Here is a tiny trained network, its code and every weight. The questions are about switching its units off for an input and a target symbol, where a switched-off unit gives its printed mean instead of its output.

import numpy as np


def w(rows, s, z=0):
    codes = np.array(rows[::2]) - 128.0
    scale = np.full(codes.shape[1], s)
    scale[-1] = z or s
    return codes * scale


def norm(h):
    return h / np.sqrt((h * h).mean(-1, keepdims=True) + 1e-5)


def f(y):
    return y / 2 * (1 + np.tanh(0.7978845608 * (y + 0.044715 * y**3)))


def softmax(a):
    e = np.exp(a - a.max(-1, keepdims=True))
    return e / e.sum(-1, keepdims=True)


def log_softmax(a):
    a = a - a.max(-1, keepdims=True)
    return a - np.log(np.exp(a).sum(-1, keepdims=True))


def net(x, mask):
    ids = ['αγδεζηθλμξπστψω'.index(c) for c in x.split()]
    T = len(ids)
    res = E[ids] + P[:T]
    u = 0
    for l in range(2):
        r = norm(res)
        for j in range(2):
            rows = slice(2 * j, 2 * j + 2)
            q, k, v = (r @ M[l][rows].T for M in (Q, K, V))
            z = softmax(np.where(np.tri(T) > 0, q @ k.T / 2**0.5, -1e9)) @ v
            o = O[l][rows]
            res = res + np.where(mask[u + j], z, o[:, -1]) @ o[:, :-1]
        u += 2
        y = f(norm(res) @ A[l][:, :-1].T + A[l][:, -1])
        res = res + np.where(mask[u : u + 16], y, B[l][:, -1]) @ B[l][:, :-1]
        u += 16
    return log_softmax(norm(res)[-1] @ U[:, :-1].T + U[:, -1])


Q, K, V, O, A, B = {}, {}, {}, {}, {}, {}
E = w([
[158,213,34,159,9,146,192],'α',
[110,61,87,102,68,230,129],'γ',
[127,124,97,115,122,150,65],'δ',
[43,120,69,89,171,235,208],'ε',
[123,134,131,136,88,186,189],'ζ',
[107,116,49,126,27,73,166],'η',
[150,207,41,137,159,224,111],'θ',
[118,108,187,155,144,236,136],'λ',
[82,171,138,117,128,219,52],'μ',
[142,154,69,163,159,164,155],'ξ',
[179,182,178,76,39,155,145],'π',
[173,118,80,186,83,106,218],'σ',
[92,229,11,112,49,128,117],'τ',
[26,69,164,124,75,169,170],'ψ',
[150,155,116,18,81,125,126],'ω',
],0.0014)
P = w([
[200,102,152,195,181,36,2],'0',
[13,153,46,130,63,228,117],'1',
[14,169,52,125,69,229,115],'2',
[17,180,63,107,86,237,123],'3',
[84,165,94,74,131,223,104],'4',
[87,156,107,90,132,207,116],'5',
[73,159,97,76,108,203,134],'6',
[64,173,84,97,110,202,132],'7',
[36,172,88,87,89,212,156],'8',
[55,184,89,83,89,210,148],'9',
[38,174,80,95,84,215,143],'10',
],0.00078)
Q[0] = w([
[76,156,59,111,52,196,119],'0.h1',
[10,185,12,81,53,252,194],'0.h1',
[40,160,39,88,60,232,155],'0.h2',
[193,109,189,178,156,18,45],'0.h2',
],0.0029)
K[0] = w([
[107,68,152,167,168,43,79],'0.h1',
[141,45,130,180,252,15,60],'0.h1',
[204,100,168,72,143,17,46],'0.h2',
[28,125,57,154,121,241,191],'0.h2',
],0.003)
V[0] = w([
[94,85,238,175,38,143,40],'0.h1',
[136,178,98,98,114,34,72],'0.h1',
[167,26,101,7,142,94,94],'0.h2',
[8,57,34,198,141,75,101],'0.h2',
],0.0019)
O[0] = w([
[152,193,77,101,176,105,206,225],'0.h1',
[74,171,215,101,105,72,124,1],'0.h1',
[180,149,251,68,80,190,162,170],'0.h2',
[126,32,160,100,162,50,137,155],'0.h2',
],0.0024,0.00098)
A[0] = w([
[77,116,138,133,112,109,115,166],'0.n1',
[46,188,165,178,73,140,181,129],'0.n2',
[72,92,119,127,142,165,115,149],'0.n3',
[243,183,121,128,45,149,104,112],'0.n4',
[107,57,118,88,149,142,174,142],'0.n5',
[192,137,177,100,204,40,35,89],'0.n6',
[106,137,175,118,152,93,89,1],'0.n7',
[239,137,100,140,124,118,56,150],'0.n8',
[207,125,111,30,99,121,151,148],'0.n9',
[108,140,145,148,110,148,180,80],'0.n10',
[118,176,162,132,85,122,34,123],'0.n11',
[203,36,178,136,96,130,193,118],'0.n12',
[163,119,67,185,1,17,163,109],'0.n13',
[85,44,170,196,236,83,113,89],'0.n14',
[114,146,142,133,170,177,78,160],'0.n15',
[62,184,188,166,118,118,204,129],'0.n16',
],0.0022,0.0014)
B[0] = w([
[159,161,160,93,104,186,116,141],'0.n1',
[224,84,151,30,179,127,110,186],'0.n2',
[148,185,144,96,65,108,153,224],'0.n3',
[10,102,151,124,123,208,179,162],'0.n4',
[75,216,128,113,75,72,121,213],'0.n5',
[207,163,97,64,107,84,120,8],'0.n6',
[156,113,90,129,155,136,79,17],'0.n7',
[157,95,101,128,66,183,176,98],'0.n8',
[8,203,97,161,92,151,140,193],'0.n9',
[161,119,140,94,138,53,102,141],'0.n10',
[121,99,177,141,97,176,109,96],'0.n11',
[85,21,34,50,113,168,66,110],'0.n12',
[41,125,232,154,124,247,176,90],'0.n13',
[58,174,186,74,208,107,141,37],'0.n14',
[136,97,164,111,69,171,202,173],'0.n15',
[233,139,173,56,163,112,128,123],'0.n16',
],0.0015,0.0012)
Q[1] = w([
[44,107,75,149,99,202,171],'1.h1',
[64,191,68,157,90,218,184],'1.h1',
[11,150,85,108,86,203,223],'1.h2',
[20,145,78,85,69,255,205],'1.h2',
],0.0034)
K[1] = w([
[158,68,114,173,190,89,34],'1.h1',
[150,27,138,120,182,80,64],'1.h1',
[239,121,188,245,148,102,89],'1.h2',
[225,154,182,254,101,92,85],'1.h2',
],0.0033)
V[1] = w([
[146,143,67,198,2,184,150],'1.h1',
[126,236,152,201,171,97,58],'1.h1',
[142,160,74,40,97,162,8],'1.h2',
[240,34,108,105,233,134,120],'1.h2',
],0.0021)
O[1] = w([
[222,122,132,182,125,65,106,253],'1.h1',
[57,212,131,213,145,118,110,11],'1.h1',
[88,139,41,98,4,75,123,169],'1.h2',
[178,189,104,86,150,147,15,52],'1.h2',
],0.0024,0.0022)
A[1] = w([
[141,125,132,43,81,91,159,158],'1.n1',
[109,120,87,122,148,160,114,23],'1.n2',
[145,174,43,201,144,130,75,138],'1.n3',
[102,65,74,132,174,121,101,108],'1.n4',
[116,129,106,176,94,124,180,101],'1.n5',
[110,75,122,120,186,94,66,7],'1.n6',
[135,200,195,211,94,92,132,30],'1.n7',
[115,134,135,172,155,130,129,109],'1.n8',
[3,140,146,160,105,165,85,175],'1.n9',
[171,152,49,168,119,74,114,135],'1.n10',
[129,108,114,151,93,133,91,76],'1.n11',
[50,107,103,181,140,60,137,162],'1.n12',
[148,145,129,127,139,171,71,80],'1.n13',
[107,105,98,133,147,136,146,74],'1.n14',
[112,100,102,98,182,139,54,82],'1.n15',
[149,146,190,132,162,163,137,148],'1.n16',
],0.0029,0.0016)
B[1] = w([
[120,174,140,142,239,108,17,250],'1.n1',
[67,176,102,163,26,170,171,108],'1.n2',
[166,81,174,117,172,114,79,125],'1.n3',
[60,120,95,207,127,229,157,120],'1.n4',
[54,112,128,127,131,64,148,194],'1.n5',
[95,168,45,117,24,203,196,36],'1.n6',
[60,131,29,123,58,186,253,53],'1.n7',
[148,144,126,109,98,157,105,81],'1.n8',
[159,108,226,191,197,88,67,158],'1.n9',
[111,102,102,114,180,67,61,137],'1.n10',
[171,144,149,177,105,138,102,122],'1.n11',
[127,87,140,103,160,142,148,104],'1.n12',
[139,149,165,84,98,195,166,90],'1.n13',
[58,119,88,150,57,143,119,131],'1.n14',
[65,119,119,137,82,185,215,76],'1.n15',
[224,53,109,117,104,123,162,98],'1.n16',
],0.0018,0.0015)
U = w([
[129,33,156,248,170,76,235,51],'α',
[247,59,21,11,92,59,167,253],'γ',
[76,238,139,16,99,53,62,48],'δ',
[37,12,54,113,28,246,63,233],'ε',
[185,121,71,218,230,94,122,43],'ζ',
[73,34,240,43,202,43,130,80],'η',
[121,124,107,212,115,50,16,50],'θ',
[214,229,26,186,207,201,47,79],'λ',
[52,222,53,171,102,39,57,43],'μ',
[119,175,208,186,184,192,12,148],'ξ',
[128,238,69,253,23,135,232,170],'π',
[226,51,238,184,228,224,176,78],'σ',
[26,81,175,182,108,24,164,87],'τ',
[15,165,64,36,242,215,231,181],'ψ',
[165,220,248,70,18,172,194,131],'ω',
],0.0046,0.0033)

Each question gives the input, a string of symbols that net reads in full, and the target symbol t.
The units are the heads (2 rows each of Q, K, V and O) and the neurons (one row each of A and B). Each row of codes is followed by its name. A weight is (code - 128) times the scale printed after its matrix; where a second scale follows, it is the last column's (O, A, B and U).
mask holds one flag per unit, layer by layer, with each layer's heads first. A switched-off unit (its flag False) gives its mean, the last column of its rows in O or B, instead of its output. The means were averaged over made-up inputs and are rounded, as every weight is.
A unit's drop is (log p(t) with every unit on - log p(t) with that unit switched off) / (log p(t) with every unit on - log p(t) with every unit switched off).
The circuit of an input: a set's keep is (log p(t) with only the set's units on - log p(t) with every unit switched off) / (log p(t) with every unit on - log p(t) with every unit switched off). Starting from the 12 units with the biggest drops (on a tie, the unit counted first), units are removed one at a time, each time the one whose removal leaves the highest keep (on an exact tie, the one counted first), for as long as the keep stays at least 0.8.
circuit, biggest first: the units of the circuit, biggest drop first
unit that matters most: the unit with the biggest drop
k most important neurons of layer l: the k neurons of layer l with the biggest drops, biggest first
which heads matter: for each layer, one digit per head in row order, 1 if its drop is at least 0.15 and else 0, layers parted by /
drop of u: that unit's drop, to one decimal
input ε α ψ τ ε ε γ λ ζ, target ε: unit that matters most	0.h1
input γ α γ γ γ ε, target γ: which heads matter	00 / 10
input ε γ ξ π, target ε: circuit, biggest first	[0.h1 0.n4]
input ε π α α, target ε: which heads matter	11 / 10
input π ε π ζ ξ π π π, target π: which heads matter	01 / 11
input π γ ε, target π: circuit, biggest first	[0.h2 1.h1]
input ε ξ γ π ε λ, target ε: 2 most important neurons of layer 0	[0.n14 0.n13]
input ε ε γ σ, target ε: which heads matter	11 / 10
input ε ε η, target ε: circuit, biggest first	[0.h1 0.n13]
input ω π η π π η λ γ, target ω: circuit, biggest first	[0.h2 0.h1]
input π γ δ, target π: 2 most important neurons of layer 0	[0.n12 0.n4]
input γ γ γ ξ, target γ: circuit, biggest first	[0.h2 1.h1]
input γ ε τ, target γ: which heads matter	01 / 10
input σ σ ω ω γ, target σ: circuit, biggest first	[1.h2 0.n13]
input γ γ γ, target γ: circuit, biggest first	[1.h1 0.h1]
input σ γ ω τ ε η, target σ: circuit, biggest first	[0.n13 1.h2]
input λ γ λ, target λ: circuit, biggest first	[1.h2 0.h1]
input σ ε γ ψ γ π ψ, target σ: circuit, biggest first	[1.h2]
input λ π γ, target λ: circuit, biggest first	[1.h2 0.h1]
input ψ ω γ ξ, target ψ: circuit, biggest first	[1.h1 0.h2]
input ψ γ ψ ζ, target ψ: unit that matters most	1.h1
input ω ω μ, target ω: which heads matter	01 / 00
input ε ω γ σ ε γ δ, target ε: 2 most important neurons of layer 0	[0.n14 0.n16]
input ε ω ξ, target ε: drop of 0.n9	0.1
input ω μ γ α, target ω: drop of 0.h1	0.3
input ε γ ω, target ε: drop of 0.n14	0.2
